Below is a small trained network, with its code and all its weights. Each question gives an input and a class and asks what happens when units are switched off, that is, made to give their printed mean instead of their output.

import numpy as np


def w(rows, s, z=0):
    codes = np.array(rows[::2]) - 128.0
    scale = np.full(codes.shape[1], s)
    scale[-1] = z or s
    return codes * scale


def f(y):
    return y / 2 * (1 + np.tanh(0.7978845608 * (y + 0.044715 * y**3)))


def log_softmax(a):
    a = a - a.max(-1, keepdims=True)
    return a - np.log(np.exp(a).sum(-1, keepdims=True))


def net(x, mask):
    res = np.array(x, float).reshape(1, 6) / 4 @ E
    y = f(res @ A[0][:, :-1].T + A[0][:, -1])
    res = res + np.where(mask, y, B[0][:, -1]) @ B[0][:, :-1]
    return log_softmax(res[-1] @ U[:, :-1].T + U[:, -1])


A, B = {}, {}
E = w([
[75,84,3,154,155,35,47,87,201],'x0',
[196,207,207,215,209,54,43,54,44],'x1',
[235,78,164,86,29,126,220,69,40],'x2',
[120,122,142,129,114,139,111,138,121],'x3',
[138,122,132,131,135,125,146,121,138],'x4',
[120,133,133,114,112,127,117,129,122],'x5',
],0.0048)
A[0] = w([
[83,211,116,213,192,16,2,80,119,105],'N0',
[207,212,221,229,221,138,71,41,59,251],'N1',
[20,34,95,29,109,206,180,189,218,243],'N2',
[66,94,49,82,59,132,146,202,250,206],'N3',
[86,225,231,186,214,229,151,193,100,246],'N4',
[54,159,65,206,178,33,16,94,219,198],'N5',
[184,62,191,62,48,199,202,189,76,178],'N6',
[34,21,112,30,60,202,200,217,210,228],'N7',
[30,237,171,136,209,205,57,196,215,239],'N8',
[225,229,213,225,169,123,72,76,29,241],'N9',
[208,47,201,52,33,180,223,47,31,249],'N10',
],0.0042,0.0029)
B[0] = w([
[74,88,23,221,219,55,91,33,38,199],'N0',
[229,231,116,201,52,91,113,18,30,238],'N1',
[106,79,6,6,34,233,164,235,237,247],'N2',
[42,56,48,97,134,163,72,211,232,219],'N3',
[246,218,87,51,44,229,190,18,119,198],'N4',
[46,56,22,247,208,58,68,47,192,230],'N5',
[185,57,198,64,64,189,251,231,101,209],'N6',
[87,63,39,2,143,206,226,206,217,255],'N7',
[120,209,2,74,170,124,56,35,228,213],'N8',
[196,216,214,202,18,38,70,34,31,234],'N9',
[223,159,233,35,33,216,226,238,42,251],'N10',
],0.0038,0.0056)
U = w([
[125,144,29,31,38,216,199,142,219,251],'0',
[227,248,142,195,115,62,50,2,20,244],'1',
[49,53,21,115,184,118,46,206,236,57],'2',
[42,179,58,242,239,31,52,11,28,5],'3',
[155,33,229,34,92,210,233,233,52,14],'4',
[223,218,231,211,4,90,185,71,16,7],'5',
],0.0037,0.0029)

Each question gives the input, the list of numbers given to net, and the class t.
The units are the neurons (one row each of A and B). Each row of codes is followed by its name. A weight is (code - 128) times the scale printed after its matrix; where a second scale follows, it is the last column's (A, B and U).
mask holds one flag per neuron, in row order. A switched-off neuron (its flag False) gives its mean, the last column of its row in B, instead of its output. The means were averaged over made-up inputs and are rounded, as every weight is.
A unit's drop is (log p(t) with every unit on - log p(t) with that unit switched off) / (log p(t) with every unit on - log p(t) with every unit switched off).
The circuit of an input: a set's keep is (log p(t) with only the set's units on - log p(t) with every unit switched off) / (log p(t) with every unit on - log p(t) with every unit switched off). Starting from all 11 units, units are removed one at a time, each time the one whose removal leaves the highest keep (on an exact tie, the one counted first), for as long as the keep stays at least 0.8.
circuit, biggest first: the units of the circuit, biggest drop first
k most important neurons: the k neurons with the biggest drops, biggest first
drop of u: that unit's drop, to one decimal
input [7,5,-2,-6,0,8], class 3: circuit, biggest first => (N5 N0)
input [-3,-7,8,6,-1,-2], class 4: 2 most important neurons => (N10 N6)
input [-2,-7,7,-8,-7,-8], class 4: circuit, biggest first => (N10 N6)
input [-3,2,-8,3,-4,0], class 1: circuit, biggest first => (N7 N2)
input [6,2,-8,8,-8,8], class 3: circuit, biggest first => (N0 N5)
input [8,3,-7,-6,5,-3], class 3: most important neuron => (N0)
input [5,6,-5,4,-5,3], class 3: 2 most important neurons => (N5 N0)
input [8,5,0,-3,-6,-2], class 3: 2 most important neurons => (N5 N0)
input [-3,3,3,0,0,0], class 5: drop of N10 => 0.1
input [-7,1,-5,6,1,0], class 1: drop of N10 => 0.1
input [6,5,0,5,8,-4], class 3: drop of N0 => 0.2
input [6,-3,0,-2,-5,6], class 2: drop of N10 => 0.2
